How the items are linked:
Zeg v Fel
Zeg i Kir
Sos v Tuk
Sos i Gif
Tuf v Luv
Tuf i Par
Nok v Lev
Nok i Puf
Bod v Bez
Bod i Liv
Nus v Zit
Nus i Zan
Bag v Bag
Bag i Mok
Vud v Far
Vud i Mal
Ped v Zek
Ped i Fom
Par v Gor
Par i Fas
Pum v Vev
Pum i Zek
Kul v Lam
Kul i Ver
Fel v Bip
Fel i Vur
Dom v Laf
Dom i Zim
Laf v Vud
Laf i Dob
Zan v Sis
Zan i Rol
Kan v Ges
Kan i Bas
Dab v Liv
Dab i Zak
Sis v Mab
Sis i Rez
Bip v Fof
Bip i Zak
Dum v Nik
Dum i Fiz
Fiz v Dig
Fiz i Sif
Dig v Fuf
Dig i Vin
Mab v Kir
Mab i Tur
Vob v Pum
Vob i Dun
Naz v Tur
Naz i Zit
Zek v Lun
Zek i Bod
Tuk v Nus
Tuk i Bez
Zit v Gif
Zit i Dom
Puf v Zib
Puf i Dun
Zib v Kul
Zib i Fiz
Zup v Par
Zup i Vev
Gor v Liv
Gor i Zoz
Med v Fiz
Med i Naz
Far v Zim
Far i Lum
Nov v Fom
Nov i Luv
Fof v Zeg
Fof i Pem
Gif v Zeg
Gif i Fel
Vur v Zak
Vur i Ped
Nop v Naz
Nop i Dab
Fas v Let
Fas i Vob
Dun v Nok
Dun i Ver
Kav v Nus
Kav i Gor
Let v Zup
Let i Pum
Zim v Dob
Zim i Kir
Lun v Tuf
Lun i Tuf
Dil v Fas
Dil i Bag
Vak v Bas
Vak i Nus
Maf v Tuf
Maf i Zel
Ges v Tav
Ges i Sos
Liv v Kav
Liv i Fof
Gub v Dil
Gub i Zup
Rol v Kir
Rol i Bod
Tak v Dab
Tak i Fel
Bub v Vak
Bub i Tuk
Zel v Par
Zel i Dil
Zoz v Ped
Zoz i Nov
Vev v Mok
Vev i Med
Kir v Rol
Kir i Nop
Rez v Dev
Rez i Bez
Dob v Zan
Dob i Tur
Bas v Sos
Bas i Zit
Pem v Par
Pem i Lun
Ziv v Vuv
Ziv i Vud
Dev v Lun
Dev i Kir
Lum v Naz
Lum i Kan
Res v Tav
Res i Ziv
Lev v Duz
Lev i Zib
Zov v Gub
Zov i Lam
Kuz v Zel
Kuz i Bez
Tur v Kan
Tur i Vak
Luv v Kuz
Luv i Zov
Bez v Tak
Bez i Kav
Mal v Lum
Mal i Kan
Vin v Res
Vin i Nik
Zak v Pem
Zak i Dil
Fom v Maf
Fom i Kuz
Duz v Ver
Duz i Kul
Nik v Pum
Nik i Lum
Tav v Dum
Tav i Vud
Lam v Med
Lam i Fuf
Sif v Vin
Sif i Dum
Mok v Dun
Mok i Duz
Ver v Dom
Ver i Lam
Vuv v Dom
Vuv i Far
Fuf v Seg
Fuf i Res
Seg v Sif
Seg i Tav

In the rows, 186 stands for zero.

The rows follow the links: the fewer symbols apart two items are, the more alike their rows tend to be.

Each row is also shifted at random along 6 hidden directions that mean nothing.

Each row, then its item:
150 187 205 186 178 215 176 184 188 206 184 162 193 199 178 201 172 192 192 195 172 157 183 197 167 202 173 170 179 210 209 187 200 178 177 196 180 211 145 165 172 211 181 208 175 180 212 189 183; item Zup
228 200 194 175 156 216 183 179 155 205 213 206 163 183 134 173 150 178 168 171 157 178 220 208 183 167 170 161 179 184 214 195 217 159 207 217 171 205 154 185 140 196 195 219 180 214 192 213 225; item Dig
189 153 198 182 190 202 178 197 177 183 170 153 211 171 195 225 175 185 199 205 171 116 172 200 189 203 175 164 201 208 187 220 170 186 170 213 199 188 187 199 152 198 199 225 168 179 169 158 183; item Par
199 185 190 165 167 177 174 183 193 201 187 173 174 196 166 213 187 199 180 195 197 195 171 186 189 191 167 218 189 212 206 165 176 175 173 196 186 181 188 168 201 193 168 178 185 178 156 169 156; item Dom
220 152 177 187 196 180 202 205 195 164 174 195 196 177 203 209 180 186 203 187 194 168 193 194 220 193 182 181 206 197 174 199 162 180 171 187 188 170 205 213 176 171 199 180 177 192 161 180 196; item Zoz
197 186 183 204 191 213 201 198 170 211 174 202 204 160 191 192 204 188 169 190 176 144 179 166 213 188 186 187 206 204 180 180 168 179 173 207 202 176 209 209 155 195 213 196 187 187 155 155 203; item Fof
264 177 203 232 186 191 168 172 191 187 159 191 179 152 210 153 169 173 201 200 198 201 168 181 191 185 222 190 192 156 151 192 168 206 208 154 213 195 204 181 174 177 173 178 214 198 195 206 196; item Zan
194 189 204 208 183 200 176 181 167 216 164 178 179 153 198 173 194 196 176 209 197 165 166 164 181 189 201 204 185 205 184 182 172 210 190 178 209 211 197 173 188 203 194 194 204 162 159 151 184; item Nop
183 181 208 208 169 204 202 215 179 194 170 223 178 165 201 212 179 178 170 200 177 197 213 163 207 198 181 186 188 178 162 172 189 167 188 189 196 202 211 214 181 211 182 183 201 199 156 183 204; item Tuk
238 206 179 179 173 191 165 161 196 201 186 151 166 188 169 206 192 203 196 204 202 200 166 185 165 201 182 185 153 180 197 180 210 200 195 215 180 204 161 154 203 190 210 198 185 157 199 194 156; item Duz
118 185 200 195 168 192 193 219 176 182 185 224 168 167 194 208 168 177 166 188 177 203 216 185 205 196 178 199 180 189 181 182 190 163 186 188 189 222 195 215 190 194 171 170 189 196 176 182 196; item Nus
236 203 194 175 179 196 175 169 185 190 218 165 195 196 180 180 172 178 205 173 194 193 187 198 185 189 197 196 173 165 204 197 195 195 190 189 200 188 196 200 179 165 173 166 170 193 218 212 192; item Lam
160 180 189 194 195 200 208 187 173 191 170 213 186 177 209 163 171 202 197 191 189 184 199 184 209 169 196 179 196 189 176 192 185 190 192 163 174 184 178 177 166 188 207 177 198 199 169 202 235; item Lun
180 188 178 210 187 194 188 194 190 178 173 200 177 155 190 188 177 167 181 188 188 155 190 198 208 203 190 184 193 196 188 199 168 179 166 200 200 203 196 215 176 166 204 184 180 176 200 165 191; item Liv
242 139 188 210 183 194 185 210 186 184 159 191 201 160 196 220 178 176 192 185 187 173 184 186 203 196 192 175 203 209 159 187 157 180 197 190 200 196 194 211 169 189 187 202 188 199 149 161 187; item Bez
201 208 198 194 161 200 203 180 181 215 184 215 143 180 160 161 194 186 178 193 182 203 219 157 164 166 176 169 168 179 193 160 202 181 198 186 177 189 188 157 179 213 204 210 213 187 162 215 228; item Dum
154 193 183 182 198 176 203 199 180 152 188 194 173 166 218 161 157 195 205 219 199 174 198 203 216 182 204 189 189 150 184 232 200 195 168 190 194 177 218 201 181 167 215 171 179 177 204 195 214; item Maf
169 203 157 176 208 160 179 152 197 147 220 184 200 204 187 183 192 158 194 148 177 198 180 203 203 184 185 182 183 144 168 202 189 194 193 182 171 152 196 233 189 130 194 151 168 203 228 227 177; item Nok
150 159 180 165 211 173 193 196 172 151 202 184 216 194 211 178 158 188 203 171 179 169 189 222 215 179 196 181 205 179 184 230 183 190 186 173 180 175 186 216 170 159 187 169 163 206 201 190 205; item Tuf
148 192 185 193 195 189 182 164 204 180 190 178 202 203 189 197 199 168 195 175 165 167 180 181 178 192 171 169 186 177 174 182 174 186 182 176 181 169 184 201 176 177 183 187 181 194 205 215 187; item Vob
164 180 188 207 194 165 170 179 189 172 176 182 173 168 208 148 178 182 202 190 209 212 176 187 173 181 221 198 175 162 166 198 174 216 208 149 201 203 199 181 206 169 177 169 201 181 198 193 189; item Sis
252 186 214 190 183 208 191 201 168 202 176 204 195 186 197 206 181 187 163 196 154 186 192 173 201 189 172 183 197 184 171 177 211 169 192 192 184 191 169 190 173 229 169 195 193 195 174 178 180; item Bas
146 190 181 177 192 171 191 208 176 146 187 184 160 159 207 174 148 197 204 222 203 174 199 219 207 194 202 192 179 160 194 241 205 193 168 207 197 205 205 196 194 168 213 179 172 162 215 175 193; item Kuz
169 189 168 210 213 190 209 199 200 183 183 215 225 189 211 172 215 173 177 152 197 195 189 173 212 187 210 198 205 191 172 170 154 185 179 160 195 169 209 223 188 157 179 152 187 202 196 176 198; item Tak

Where do the symbols, taken in turn from left to right, take each start?
Answers are names.
190 186 189 165 168 172 151 175 170 183 190 163 161 172 165 191 152 198 173 206 186 167 159 218 192 188 176 213 192 199 211 200 187 182 175 207 194 202 169 171 186 185 173 189 180 178 187 156 147
v i i v v v v => Nus
147 189 193 195 187 190 183 178 164 179 199 219 188 178 195 149 151 182 178 163 178 210 195 206 208 165 207 193 197 164 176 194 193 180 212 147 181 198 169 203 163 166 166 158 195 230 207 217 221
v v i i i => Fof
208 145 183 174 189 183 208 212 185 173 179 195 204 188 202 215 177 199 206 184 198 184 198 187 219 185 180 183 204 206 176 193 168 181 181 187 182 164 204 203 178 184 195 177 179 203 141 183 206
v v v v v v v => Par
107 175 183 215 181 172 201 198 197 174 168 215 165 151 209 189 196 172 194 189 205 181 201 160 196 188 195 198 186 193 163 185 144 195 175 169 210 190 244 218 194 163 201 171 201 181 144 182 215
v v i v v v v => Fel
169 190 168 183 208 203 187 198 179 193 184 179 220 196 184 184 195 198 169 172 181 167 173 204 194 191 193 182 201 213 207 189 190 175 178 197 177 191 153 182 178 186 191 196 170 183 216 150 172
i v v i v v v i => Ver
156 218 204 197 176 211 183 191 197 204 180 153 170 176 200 178 175 202 205 238 202 169 175 178 161 206 203 194 163 171 206 200 204 198 166 202 210 211 200 150 192 209 199 202 188 149 219 191 187
v i i i v i i => Fuf
225 198 196 187 209 177 176 188 187 175 191 175 205 202 211 175 190 183 176 186 183 199 167 194 188 203 197 207 187 175 187 191 200 196 181 165 195 197 176 190 215 188 149 158 180 171 231 169 139
v i i v => Zak
131 216 191 186 191 192 211 206 163 200 193 213 189 172 206 180 212 193 159 196 182 179 195 154 208 190 189 208 189 182 183 179 195 186 168 194 202 181 230 211 194 198 198 167 193 171 165 158 200
v i v i v i v v => Zit
271 161 193 178 173 200 185 172 174 204 205 189 218 198 157 201 196 161 190 144 164 182 198 172 183 167 174 159 197 186 177 169 172 181 218 187 182 158 194 215 147 186 172 206 186 237 144 213 212
i v v v i i i => Kan
190 161 212 188 165 212 202 220 164 208 181 227 208 187 189 234 177 183 161 173 156 201 212 169 212 185 163 183 203 203 165 158 187 150 202 184 180 191 184 214 162 225 155 184 193 229 132 189 204
i v v i i v => Zak
165 183 174 181 180 186 162 202 190 183 178 145 188 180 165 212 194 200 180 215 190 173 163 200 154 195 197 176 180 179 193 202 198 179 191 237 195 195 175 163 188 207 194 237 180 165 200 154 144
v i v v v => Lev
191 189 178 220 194 195 190 196 211 175 167 208 175 181 200 178 171 174 189 178 198 208 201 202 197 201 200 184 184 197 186 181 180 173 176 165 182 218 156 187 198 168 184 169 184 182 235 192 186
i v i v v i i => Ped
227 204 189 179 177 177 175 175 186 176 214 176 178 182 163 160 183 164 195 179 187 187 195 191 165 174 198 184 175 156 198 202 190 195 192 198 202 183 215 199 184 169 180 191 180 189 202 204 195
v i v v i i => Kan
172 170 191 203 180 192 173 182 174 196 172 195 174 168 188 174 166 193 181 183 194 199 182 194 187 178 203 189 188 207 181 183 177 190 207 166 185 217 157 172 178 186 184 189 198 193 175 180 196
i i v i i v => Ped
148 244 199 196 191 173 214 190 184 172 198 238 152 179 209 131 196 171 169 209 174 209 214 156 200 170 191 199 183 119 168 187 212 186 164 175 195 160 246 200 199 188 186 156 208 184 208 219 218
v i i v v i => Zit
